Below are the code and all the weights of a small trained network. Each question names an input and a class and asks about switching units off, where a switched-off unit gives its printed mean instead of its output.

import numpy as np


def w(rows, s, z=0):
    codes = np.array(rows[::2]) - 128.0
    scale = np.full(codes.shape[1], s)
    scale[-1] = z or s
    return codes * scale


def f(y):
    return np.maximum(y, 0)


def log_softmax(a):
    a = a - a.max(-1, keepdims=True)
    return a - np.log(np.exp(a).sum(-1, keepdims=True))


def net(x, mask):
    res = np.array(x, float).reshape(1, 2) / 4 @ E
    y = f(res @ A[0][:, :-1].T + A[0][:, -1])
    res = res + np.where(mask, y, B[0][:, -1]) @ B[0][:, :-1]
    return log_softmax(res[-1] @ U[:, :-1].T + U[:, -1])


A, B = {}, {}
E = w([
[126,179,104,52,182,58,70],'x0',
[192,80,248,131,120,63,131],'x1',
],0.012)
A[0] = w([
[185,230,97,54,217,10,60,30],'neuron 1',
[106,76,142,220,16,213,148,85],'neuron 2',
[42,147,57,141,148,172,108,57],'neuron 3',
[157,184,86,36,154,58,56,201],'neuron 4',
[39,145,41,139,132,184,56,51],'neuron 5',
[205,148,152,214,112,233,162,77],'neuron 6',
[112,145,152,163,42,170,225,109],'neuron 7',
[73,171,45,119,117,231,77,61],'neuron 8',
[113,129,127,96,175,102,107,254],'neuron 9',
[139,78,134,208,10,160,155,58],'neuron 10',
[248,81,220,150,123,25,139,47],'neuron 11',
[152,38,230,122,57,68,108,206],'neuron 12',
[60,195,158,35,195,110,36,68],'neuron 13',
[96,43,124,254,116,220,195,196],'neuron 14',
[139,105,121,156,134,190,190,78],'neuron 15',
[245,81,207,109,96,96,98,66],'neuron 16',
[204,88,189,140,128,26,87,53],'neuron 17',
[120,78,152,176,62,191,150,67],'neuron 18',
[103,141,44,158,125,160,170,183],'neuron 19',
[98,190,28,140,106,164,167,188],'neuron 20',
],0.0085,0.012)
B[0] = w([
[172,185,32,87,116,10,153,198],'neuron 1',
[156,175,107,112,112,78,129,190],'neuron 2',
[67,158,97,146,177,123,105,174],'neuron 3',
[177,153,146,122,103,124,136,247],'neuron 4',
[42,155,92,139,172,103,98,185],'neuron 5',
[155,197,98,112,123,75,137,165],'neuron 6',
[154,137,111,99,113,92,131,174],'neuron 7',
[69,133,121,141,180,125,118,192],'neuron 8',
[191,81,221,123,76,172,141,240],'neuron 9',
[126,196,87,83,117,52,140,168],'neuron 10',
[82,134,113,152,181,122,99,200],'neuron 11',
[102,102,189,179,140,179,101,249],'neuron 12',
[156,172,86,92,99,70,124,185],'neuron 13',
[177,137,143,107,107,110,123,243],'neuron 14',
[136,189,109,133,115,85,132,148],'neuron 15',
[76,128,118,173,187,118,85,184],'neuron 16',
[55,163,75,149,208,88,85,176],'neuron 17',
[134,190,82,115,116,58,147,161],'neuron 18',
[128,97,179,130,167,158,89,212],'neuron 19',
[122,97,172,147,163,169,83,234],'neuron 20',
],0.014)
U = w([
[181,165,99,107,113,72,119,90],'0',
[1,126,132,150,198,147,86,81],'1',
[201,84,190,132,88,211,113,254],'2',
[111,123,106,139,120,137,146,110],'3',
[97,81,113,88,113,127,137,109],'4',
],0.02,0.0097)

Each question gives the input, the list of numbers given to net, and the class t.
The units are the neurons (one row each of A and B). Each row of codes is followed by its name. A weight is (code - 128) times the scale printed after its matrix; where a second scale follows, it is the last column's (A, B and U).
mask holds one flag per neuron, in row order. A switched-off neuron (its flag False) gives its mean, the last column of its row in B, instead of its output. The means were averaged over made-up inputs and are rounded, as every weight is.
A unit's drop is (log p(t) with every unit on - log p(t) with that unit switched off) / (log p(t) with every unit on - log p(t) with every unit switched off).
most important unit: the unit with the biggest drop
k most important neurons: the k neurons with the biggest drops, biggest first
drop when u is switched off: that unit's drop, to one decimal
input [-6,8], class 1: most important unit	neuron 12
input [-4,-2], class 0: 3 most important neurons	[neuron 12; neuron 9; neuron 2]
input [-3,3], class 2: 4 most important neurons	[neuron 1; neuron 12; neuron 5; neuron 13]
input [6,-6], class 0: 3 most important neurons	[neuron 1; neuron 13; neuron 4]
input [6,7], class 1: 4 most important neurons	[neuron 17; neuron 11; neuron 12; neuron 16]
input [-8,8], class 0: 3 most important neurons	[neuron 14; neuron 2; neuron 10]
input [-5,-5], class 0: 2 most important neurons	[neuron 14; neuron 12]
input [-4,5], class 1: 2 most important neurons	[neuron 12; neuron 1]
input [-1,3], class 2: 3 most important neurons	[neuron 5; neuron 8; neuron 3]
input [6,-5], class 0: drop when neuron 1 is switched off	0.7
input [-3,-3], class 2: drop when neuron 1 is switched off	0.6
input [-3,1], class 2: drop when neuron 1 is switched off	0.7
